In the rows, zero is written as 128.
Here are made-up objects, facts about them, and rows of numbers that follow some of those facts. Name the object behind each unnamed row.

There are 3 kinds of fact about the objects: α, Λ, Θ.
[<472>, <264>] α <883>
[<472>, <318>, <700>, <1123>] α <582>
[<1338>, <809>] α <283>
[<938>, <1717>] α <837>
[<722>, <516>] α <1173>
[<484>, <896>, <582>, <279>, <438>] α <830>
[<1591>] α <264>
[<1289>, <483>] α <1395>
[<591>, <481>] α <1765>
[<71>] α <1278>
[<71>, <1086>, <1663>, <529>] α <1551>
[<422>] α <29>
[<685>] α <1574>
[<685>, <718>] α <1717>
[<264>] α <1086>
[<264>, <1717>, <268>] α <829>
[<264>] α <1456>
[<1788>] α <904>
[<320>, <1753>, <830>] α <1249>
[<908>, <22>] α <592>
[<1086>, <1010>, <1253>, <898>, <848>] α <89>
[<1086>, <475>, <1717>] α <861>
[<1574>] α <268>
[<1574>, <898>, <307>] α <1587>
[<516>, <950>] α <1315>
[<516>, <1023>] α <412>
[<516>, <1390>] α <574>
[<549>, <1025>, <754>] α <1253>
[<713>] α <1655>
[<1649>, <810>, <837>, <650>, <829>, <1164>, <492>] α <74>
[<896>, <1023>, <368>, <108>, <1765>] α <650>
[<896>, <582>] α <634>
[<1253>, <307>, <634>] α <492>
[<809>, <194>] α <513>
[<1657>] α <1010>
[<1249>, <546>, <259>, <1367>, <219>] α <511>
[<895>] α <1338>
[<283>, <108>] α <882>
[<194>, <884>] α <1788>
[<194>, <882>] α <549>
[<318>, <1023>, <592>, <219>] α <357>
[<1509>, <738>, <968>, <848>] α <1358>
[<1165>] α <944>
[<1165>] α <259>
[<1165>] α <108>
[<459>] α <303>
[<459>] α <279>
[<810>, <508>] α <722>
[<1278>] α <577>
[<434>, <219>] α <71>
[<1225>, <412>] α <219>
[<741>, <279>] α <1550>
[<741>] α <508>
[<741>] α <397>
[<1663>, <492>, <442>] α <1345>
[<1237>, <397>] α <1279>
[<724>] α <764>
[<126>] α <1470>
[<997>] α <1092>
[<1023>] α <1134>
[<1023>] α <1109>
[<1023>, <1390>] α <1662>
[<650>, <830>] α <320>
[<968>, <1390>] α <368>
[<368>, <1562>] α <1164>
[<701>, <1027>, <43>] α <1649>
[<701>] α <43>
[<241>, <357>] α <1123>
[<1092>] α <1295>
[<1092>, <342>] α <848>
[<279>, <268>] α <1367>
[<22>] α <1355>
[<830>] α <1156>
[<1279>, <1390>] α <713>
[<1279>] α <1595>
[<1279>] α <227>
[<1789>, <574>] α <201>
[<546>] α <387>
[<1390>, <29>] α <241>
[<1470>] α <1027>
[<754>, <1397>] α <736>
[<1173>, <1595>] α <938>
[<580>, <574>] α <1443>
[<1027>, <1398>] α <1753>
[<574>] α <459>
[<898>] α <1099>
[<307>] α <1509>
[<1695>] α <436>
[<1134>] α <211>
[<44>] α <22>
[<1562>] α <1475>
[<121>] α <997>
[<121>] α <1287>
[<1747>, <1295>] α <483>
[<972>] α <985>
[<972>] α <884>
[<342>] α <307>
[<634>] α <1467>
[<1765>] α <1558>
[<513>] α <154>
[<513>] α <1165>
[<513>] α <913>
{<472>, <1338>, <484>, <1591>, <1289>, <1558>, <1629>, <422>, <1788>, <320>, <1550>, <1086>, <1010>, <516>, <549>, <1475>, <577>, <1253>, <481>, <1249>, <895>, <94>, <371>, <194>, <1509>, <436>, <1186>, <736>, <738>, <511>, <1551>, <434>, <1225>, <1025>, <1237>, <724>, <397>, <303>, <883>, <1023>, <582>, <1587>, <829>, <700>, <241>, <1109>, <279>, <718>, <1287>, <211>, <1279>, <882>, <438>, <1164>, <1390>, <387>, <217>, <754>, <1173>, <259>, <861>, <227>, <1595>, <592>, <898>, <1134>, <944>, <44>, <268>, <1562>, <1641>, <1747>, <43>, <1123>, <342>, <108>, <513>, <529>, <1443>} Λ a
{<938>, <591>, <685>, <264>, <1099>, <1355>, <1787>, <884>, <1092>, <380>, <1027>, <1765>, <442>} Λ d
{<1655>, <154>, <722>, <71>, <1574>, <913>, <1657>, <283>, <318>, <459>, <810>, <741>, <1663>, <1304>, <1345>, <126>, <837>, <997>, <701>, <22>, <1789>, <546>, <201>, <580>, <307>, <483>, <985>, <1397>, <121>, <1662>, <1398>} Λ b
{<424>, <89>, <598>, <508>, <1467>, <1695>, <848>, <412>} Λ e
{<908>, <713>, <1649>, <809>, <373>, <1165>, <1188>, <1315>, <1456>, <764>, <368>, <1753>, <830>, <1717>, <1298>, <904>, <357>, <1367>, <972>, <492>} Λ c
{<74>, <896>, <1156>, <650>, <968>, <574>, <1295>, <634>} Λ g
{<1395>, <475>, <1278>, <950>, <1470>, <903>, <1605>, <1358>, <219>, <29>} Λ f
[<472>, <1338>, <938>, <424>, <71>, <1010>, <896>, <1657>, <373>, <94>, <436>, <434>, <1456>, <724>, <829>, <1092>, <1753>, <830>, <1717>, <1279>, <882>, <1789>, <546>, <227>, <1467>, <1605>, <848>, <44>, <219>, <1295>, <492>] Θ plesi
[<1655>, <1629>, <908>, <1574>, <516>, <1099>, <283>, <194>, <736>, <738>, <598>, <1225>, <1023>, <1787>, <279>, <22>, <1298>, <438>, <201>, <1470>, <754>, <1595>, <1027>, <898>, <483>, <944>, <121>, <412>] Θ sadril
[<154>, <713>, <1649>, <1253>, <303>, <884>, <1109>, <1164>, <972>, <1765>] Θ gugru
[<722>, <484>, <1289>, <422>, <320>, <74>, <1475>, <577>, <89>, <481>, <1249>, <371>, <1509>, <1165>, <1188>, <810>, <511>, <1551>, <1663>, <1304>, <1345>, <397>, <126>, <997>, <883>, <582>, <764>, <1587>, <650>, <968>, <368>, <700>, <701>, <241>, <718>, <380>, <211>, <1390>, <259>, <861>, <580>, <357>, <1367>, <903>, <508>, <574>, <592>, <1695>, <268>, <1562>, <43>, <342>, <634>, <529>] Θ stisir
[<1591>, <591>, <264>, <549>, <913>, <895>, <1395>, <1186>, <1315>, <741>, <1025>, <950>, <904>, <1173>, <307>, <1397>, <1358>, <1747>, <1398>, <108>] Θ vafur
[<1558>, <1086>, <318>, <837>, <1355>, <1287>, <217>, <985>, <1662>, <1123>, <513>, <442>, <1443>] Θ teflem
[<685>, <1788>, <1550>, <809>, <459>, <475>, <1278>, <1237>, <1156>, <387>, <1134>, <1641>, <29>] Θ klodron

Some rows with their names:
[114  84 142 159 136 154 116 122 138 141 102 116 148 140 116 152 116 109
 128 107 138 145  95 129 169 144] : <738>
[152 154 108 149 125 145 119 118 134 137 134 113 114 128 121 141 107 145
 111 163  90 135 133 165 111 132] : <1695>
[ 87 134 152 133 126  69 103  86 122 106  99 115 157  99 124  87 139 119
 134 124 144  96 121  59 160 104] : <546>
[ 65 184 123 148 151  91  90  98 149 134  86 123 106 116  65 116 121 137
 109 180  35  82 132 141  99 131] : <259>
[124 147 107 153 144 142 127 136 146 145 128 120 121 137 118 131 117 144
 107 151  87 133 135 169 105 151] : <529>
[129 147 110 100 151 119 155 157 120 145 134 137  87 125 111 170 130 140
 129 148 126  97 131 191 106 130] : <380>
[113  91 142 155 137 153 113 120 135 138 108 117 146 142 113 144 114 110
 131 109 140 147 101 126 168 151] : <754>
[112 104 147  94 149 124 133 138 112 133 119 136 110 127 103 181 128 109
 155 107 180 106 106 142 164 141] : <1099>
[123 124 125  93 145 145 131 141 129 143 134 160 103 129 139 148 113 145
 143 115 137  63 124 135 121 123] : <1443>
[122 123 126  95 142 146 133 140 127 143 133 160 101 130 137 148 113 142
 142 115 136  64 120 135 120 120] : <1287>
[141 148 102 102 132 143 137 147 120 135 140 144  89 121 114 174 132 150
 123 156 110  90 148 183 118 122] : <764>
[107 107 147  94 138 148 120 135 115 127 118 150 109 133 100 176 129 120
 150 110 166 107 120 130 171 143] : <944>
[107 105 145 138 125 117 112 125 126 111 129 119 170 131 157  84 142 130
 135  91 159 132 136  88 150 143] : <1279>
[143 163 117 132  95  87 154 133 117 103 122 112 163 119 150  91 173 123
 109 154 102 177 148 128 116  94] : <1398>
[134 149 107  99 140 146 144 155 120 136 137 151  90 135 108 164 133 153
 123 150 109  98 148 183 111 133] : <883>
[129 149 107 148 142 142 129 136 140 142 134 121 117 141 113 129 117 143
 110 153  87 135 136 172 101 152] : <1289>
[ 84 182 118 150 143  85  88  89 150 131  93 118 106 107  63 120 122 131
 110 184  34  77 125 143 106 118] : <1367>

Which object is each row?
No name comes twice in this set of rows, the named rows included.
[124 182 105 139 145 139 104 120 140 126 157 119 119 145 112 111 108 142
 123 158  97 135 152 169  96 188] => <592>
[128 120 126 142 154 120 130 124 150 152 134 119 117 126 141 115  94 120
 133 115 131 111  96 129  95 139] => <442>
[124 157 119 129 107  81 158 156 124 110 130 105 158 126 157  91 178 116
 115 137 105 185 147 142  94 122] => <264>
[114  94 147 146 134  95 133 130 128 123 116 106 174 124 162  93 139 116
 138  88 168 133 111 103 149 127] => <1092>
[144 144 111 145  92  99 168 147 122 112 119 105 168 119 172 106 175 126
 102 143 107 184 140 132 123  91] => <307>
[138  84 160 143 119  85 109 100 124 110  99 129 159 114 102  78 144 113
 131 109 117 113 124  71 153  76] => <1753>
[156 191 102 132 138 136  98 107 133 113 181 117 121 143 112 106 103 141
 129 163 109 132 157 175  98 193] => <357>
[187 145 129 122 148 145 104 103 130 120 181 145 134 164 119  70  84 134
 154 120 143 122 136 136  97 177] => <1123>
[144 130 104 120 124 158 154 153 121 148 116 133 103 116 138 194 130 158
 109 151 104  95 127 188 139  98] => <89>
[119 113 150 140 137 144  96 105 132 123 130 121 133 144  97 128 110 109
 143 116 149 150 119 115 152 173] => <1023>
[145 155 103 154 133 133 135 119 136 142 140 109 103 120 119 137 109 133
 107 165 107 149 126 151 100 136] => <701>
[182 153 113 138 143 144 126 126 128 128 159 133 120 158  91 104 108 140
 124 151  99 148 153 176  92 163] => <700>
[137 141 123 134  96 102 150 155 123 105 126 123 162 136 142  82 178 127
 110 135  88 191 164 130 100 108] => <108>
[116 153 122  81  98 105 161 175 105 102 126 147 138 127 148 127 197 141
 123 133 113 137 171 145 121  99] => <1186>
[150 102 152 124 126 117 114 119 115 102 147 134 166 143 132  66 136 128
 148  92 167 144 148  91 144 142] => <472>

Now the same objects, written a new way:
Some objects and their rows:
[115 135 120 133 140 127 114 127 103 122 140 124 132 127 137 136 123 123
 133 116 120 133 126 131 129 124 130 127 123 130 133 139 171 169 121 125] : <371>
[122 164 130 121 162 131 114 132 139  95  92 163 102 124 146 126 115 123
 139 116 125 129 138 132 133 133 128 129 127 106 137 130  81 115 124 130] : <1298>
[141 113 126 120 124 129 139 135 133 125 121 117 129 138 109 123 129 132
 138 127 137 122 126 123 135 129 130 120 114 124 132 141  91 100 130 132] : <741>
[126 130 120 126 132 133 136 140 113 147 165 133 143 128 138 138 128 121
 124 133 124 129 124 131 123 134 122 133 126 135 140 120 169 147 124 133] : <397>
[126 133 128 131 167 125 116 128 131 116 111 116 118 129 124 127 128 116
 148 112 130 129 127 126 137 126 133 115 114 120 125 143 112 130 129 124] : <1550>
[115 121 118 111 121 142 104  83  75 120  95 120 156 137 125 138 119 133
  68 161 110 126 123 130 141 137 118 146 147 135 133 138 122  95 108 119] : <1367>
[130 141 137 150  90 121 128  97 132 140 125 140 108 149 137 123 121 117
  92 150 123 119 134 137 102 132 141 157 125 123 113 144 179 153 127 130] : <650>
[110 155 138 157  69 120  90 108 105 114 102 129 111 143 137 120 105 106
 117 138 124 121 131 143 110 126 171 136 126 103 117 149 205 168 122 131] : <74>
[121 130 122 121 111 137 131 121 100 129 139 149 139 135 137 133 119 136
 111 139 120 129 130 133 124 131 122 147 137 134 140 131 138 138 115 132] : <1165>
[134 121 126 135 158 124 153 111 130 146 156 140 116 135 138 134 136 128
 105 130 123 130 128 125 118 129 111 153 116 146 120 137 151 168 121 123] : <484>
[139 130 127 124 153 131 134 141 141 142 132 123 128 130 125 128 134 115
 139 130 134 125 125 126 130 135 127 118 119 121 130 122 114 103 137 134] : <1237>
[128 119 125 125 132 125 117 127 118 102 105 110 127 134 108 124 124 131
 152 110 134 126 127 124 143 121 140 111 111 119 130 157  91 121 126 125] : <913>
[128 134 123 126 103 133 130 143 100 135 158 144 149 129 141 133 120 132
 119 141 124 127 127 134 123 135 130 138 129 128 144 122 156 141 119 139] : <722>
[150 114 117 113 127 129 158 132 168 157 136 106 121 143 110 136 142 121
 146 121 134 123 129 123 119 124 116 110 119 139 140 133 107  90 155 131] : <549>
[130 136 133 120 142 135 130 134 136 127 110 132 106 134 120 123 131 123
 139 135 139 125 127 130 124 135 133 122 127 130 128 126 110  98 129 139] : <685>
[130 132 122 126 114 131 133 134 107 136 154 142 140 131 141 136 121 134
 118 135 121 129 130 132 124 131 124 141 126 135 140 129 146 149 118 134] : <126>
[118 166 134 121 175 130 107 133 145  98  85 153  82 121 141 127 123 117
 143 116 130 130 133 132 131 136 135 119 128 118 131 127 102 113 127 134] : <1787>

Name these rows:
No name comes twice in this set of rows, the named rows included.
[118 140 122 134 115 126 112 127 100 112 137 134 135 129 141 135 115 132
 131 118 119 132 133 134 129 122 135 133 125 129 136 146 157 170 115 129] => <1345>
[127 136 129 131  98 132 142 118 118 136 141 155 124 140 139 127 120 133
 111 140 126 126 134 135 111 130 128 155 133 132 130 136 151 153 120 134] => <368>
[131 158 132 117 156 135 135 145 141 115 116 173 111 124 146 123 119 125
 129 131 131 126 134 130 129 144 122 138 127 109 139 109  80  98 125 139] => <908>
[141 159 128 117 157 131 131 152 153 122 124 160 117 121 149 132 124 123
 130 126 126 126 135 130 129 142 123 127 124 113 147 110  83  97 131 138] => <483>
[136 113 136 144 190 120 182 133 137 140 189 167  99 131 143 119 143 139
 110 122 134 131 126 119 116 135 103 174 100 148 105 132 141 206 109 127] => <582>
[143 117 128 121 128 126 131 140 133 120 122 108 123 133 106 125 132 132
 139 125 137 122 122 123 136 129 137 111 111 129 130 141  93 101 132 134] => <950>
[145 120 129 116  94 136 155 118 186 151 113 122 124 134 114 126 138 137
 147 127 134 134 140 129 113 111 109 121 164 155 127 120  97  91 156 128] => <848>
[147 107 142 140 125 119 156 111 156 148 127 130 134 129 114 112 141 145
 117 135 135 128 135 121 125 122 117 144 129 134 102 125  77 126 133 118] => <896>
[131 162 138 118 158 132 123 128 159 122  91 152  84 129 139 126 128 112
 118 142 131 123 131 133 118 145 131 130 132 121 129 114 105  82 132 138] => <1027>
[139 128 144 148  53 122 130 106 162 148 100 124 129 140 118 110 125 128
 124 146 136 121 140 135 109 120 146 134 143 114 105 127 122 107 145 128] => <492>

Now the same objects, written a new way:
Some objects and their rows:
[128 129 176 216 101 106 190 124 112  94 152 160 125 149 111  97 138  96
 143 183 120 127 142 116 142 147 136 173 101 154 119 124 162 138 147 119
 142 131 102 134 164] : <29>
[135 117 133 152 124 156 152 105 135 175 115 153 108 150 134 122 143 115
 108 140 140 111 119  97 117 147 139 156 133 119 102 112 139 128 186 109
 126 126 155 148 157] : <1550>
[135 107 120 139 164 146  89 176 106  59 150  78  94 118 142 155  83 151
 131 151 112 161 149 144 132 106 142 131 100 133 156 149 129 105  87 141
 111 135 145  61 122] : <1657>
[147 120  96 119 160 182  93  93 127  71 123 118  77 159 120 138 114 151
 114 152 152 149 122 124 128  71 148 160 105 106 161 127 114 106 111 122
 101 158 195  94 135] : <1456>
[113 129 157 112 105 113 136 114 168 147 113 161 108 147 171 119 157  87
 115 156 124  78 120  93 111 169 113 143 169 120 126 120 120 133 180 143
 144 152 109 193 136] : <320>
[160 121 151 190 154 140 131  99  60  64 191 116 113 168  94 121  89 108
 148 149 108 176 193 147 141 130 135 147  89 129 164 143 148 149 143  86
 125 116  99  41 130] : <1605>
[106 111 102  90  99 110 124 149 125 146  94 140 117 108 109  88 154  97
 117 143  98 130  99  84 169 150 102  98 169 111 138 117 133 136 110 174
 131 116 117 191 140] : <1562>
[ 98 101 139 116 104 109 110 121 150 128 115 134  83 108  98  82 147 116
 156 142 121  96 114  95  92 177  96 120 120  85 145 130 146 106 187 181
 111 142 165 187 145] : <1345>
[160 175 118 133 139 125 174 120 127  99 120 128 127 151 131 212 121 142
 107 139 140 147 112 155 151  45 187 175 128 166 126 110 101 122  91  85
 145 158 154  95 140] : <908>
[155 138 128 129 167 172 119  73 129 101 134 146  81 180 178 162 112 120
  96 148 155 123 142 123 122  64 171 179 129 148 172 125  99 149 140  84
 136 175 155 101 135] : <1753>
[120 118 152 114 114 121 156 111 165 145 108 143 115 154 149 170 125 110
 134 179 119 124 112 126 131 138 127 195 130 128 139 107  99 142 184 158
 167 123 149 125 120] : <1123>
[130 118 104 126 193 183  74 147 125  94 137 123  94 145 137 148  84 152
 131 128 128 124 152 145  98 101 124 115 109 132 178 149 124 135 111 122
  98 155 161  72 133] : <882>
[180 123 116 122 174 165 109 125  81 105 162  91 121 134 154 157  87 133
 111 128 113 163 162 122 161 104 143 136 129 155 120 121 115 127 123  81
 119 112 112  66 119] : <724>
[138 125 155 208 106  86 168 114 107  80 171 140 139 117 108  88 119  89
 165 172 115 137 159 111 138 161 117 154  85 132 126 127 157 114 150 128
 127 149  96 119 156] : <1278>
[134 106 141 117 116  92 130  96 136 148 132 140 111 125 137  96 143 109
 148 130 134  98 137  99 139 167 109 119 147 105  97 105 134 101 181 136
 135 127 124 185 131] : <211>
[129 138 143 114  84 115 128 126  92 102 118 113 126 136  94 105 148  83
  85  88 116 138 104 136 144 120 169  91 173 129 126 137 127 139  79 104
 107  89  74 142 107] : <741>
[ 89  99 121 113 116 114 105 115 169 127 127 128  99  93 120  96 132 125
 162 139 127 114 133  98 102 168  89 122 113  97 130 128 148 101 172 182
 123 150 174 177 127] : <1587>

Which object is each row?
No name comes twice in this set of rows, the named rows included.
[156 143 190 179 120  62 135  62  77  64 182 112 136 133  73  71 130 115
 197 103 135 158 179 138 104 155 131 101  83 100 109 124 145  95 162  87
 122 132  85 115  94] => <1395>
[103 140 188 170  90  92 102  85 101  48 160 137 116 130  49  54 112 123
 174 111 137 149 146 137  52 143 114  95  62  89 163 147 165 118 150 133
 112 139 126 128 110] => <1358>
[148 158 120  97 174  98 102  60 130 118 137 160 104 131 122 105 140 132
 166  54 146  98 166 123 123  88 128  38 125 102 138 133 111 119 138  81
  99 193 116 149 103] => <904>
[111 122 146 194 104  99 162 163  89  73 152 147 130 111  85  70 144 111
 155 186  82 147 138 116 142 142 124 133  95 125 164 133 164 128  91 161
 114 121 110 126 161] => <475>
[178 161  93 129 179 124 156  94 109 117 140 123 126 128 118 182 132 151
 139  88 137 150 143 162 156  69 167 137  89 147 125 117 106 118 121  77
 121 166 163  90 150] => <1298>
[119  95 106 129 125 228  64 159 116 161 120  98 118 135  96 122  86 156
  71 129 120 149 111 135 103 125 118 149 116 142 160 147 141 165 118 101
  99  49 149  68 132] => <938>
[137 172 137 152 137 120 137 180 130 180 157 146 173  98 114 138 111 169
 149  18 140 112 121 159  80 124 117  40 127 173  73 138 154 137 122  68
 106 121  87  90 129] => <884>
[ 91 107 109 138 107 143 123 222 150 166 117 126 150  94 142 117 113 143
  99 159 106 145  94 120 125 144 100 114 144 161  98 139 157 138  87 153
 127  81 112 132 156] => <685>
[127 152 151 209 116 136 175 127  82  94 145 165 123 159  57 146 122  99
 143 129 119 150 134 174 119 100 159 164  90 153 191 155 145 182 114  90
 127 124 114  69 154] => <1470>
[127 119 155 173 111  72 160  96  99 111 151 158 125 123  99  66 153  72
 186 153  90 133 179 105 172 202  96 111 106 101 116 115 152 127 165 147
 139 124  77 162 137] => <903>
[104 122 107  87 139  95 122 167 138 108 115 105 119  93 116 160 107 135
 157 169 103 141 125 124 146 132 105 154 110 117 148 120 113 123 112 216
 135 117 157 134 129] => <1086>
[147 140 110 153 172 153 117 134 113 127 136 117 125 118  97 177 105 176
 158  99 159 141 131 160  83  94 144 137  68 138 140 140 123 128 147 117
  97 144 189  74 138] => <736>
[119 105 146 100 123 138 129 149 157 179 119 102 148 122 146 168  93 138
 138 150 133 126 130 133 108 167  86 184 128 156 106 107 103 131 212 134
 159  76 124 108 118] => <1355>
[111 130 124 109 180 124 132 153 150 163 118 166 110 130 148 182 110 101
 147 132 103  90 167 113 161 141 100 114 140 138 166 130 107 176 163 150
 136 157 104 118 125] => <513>

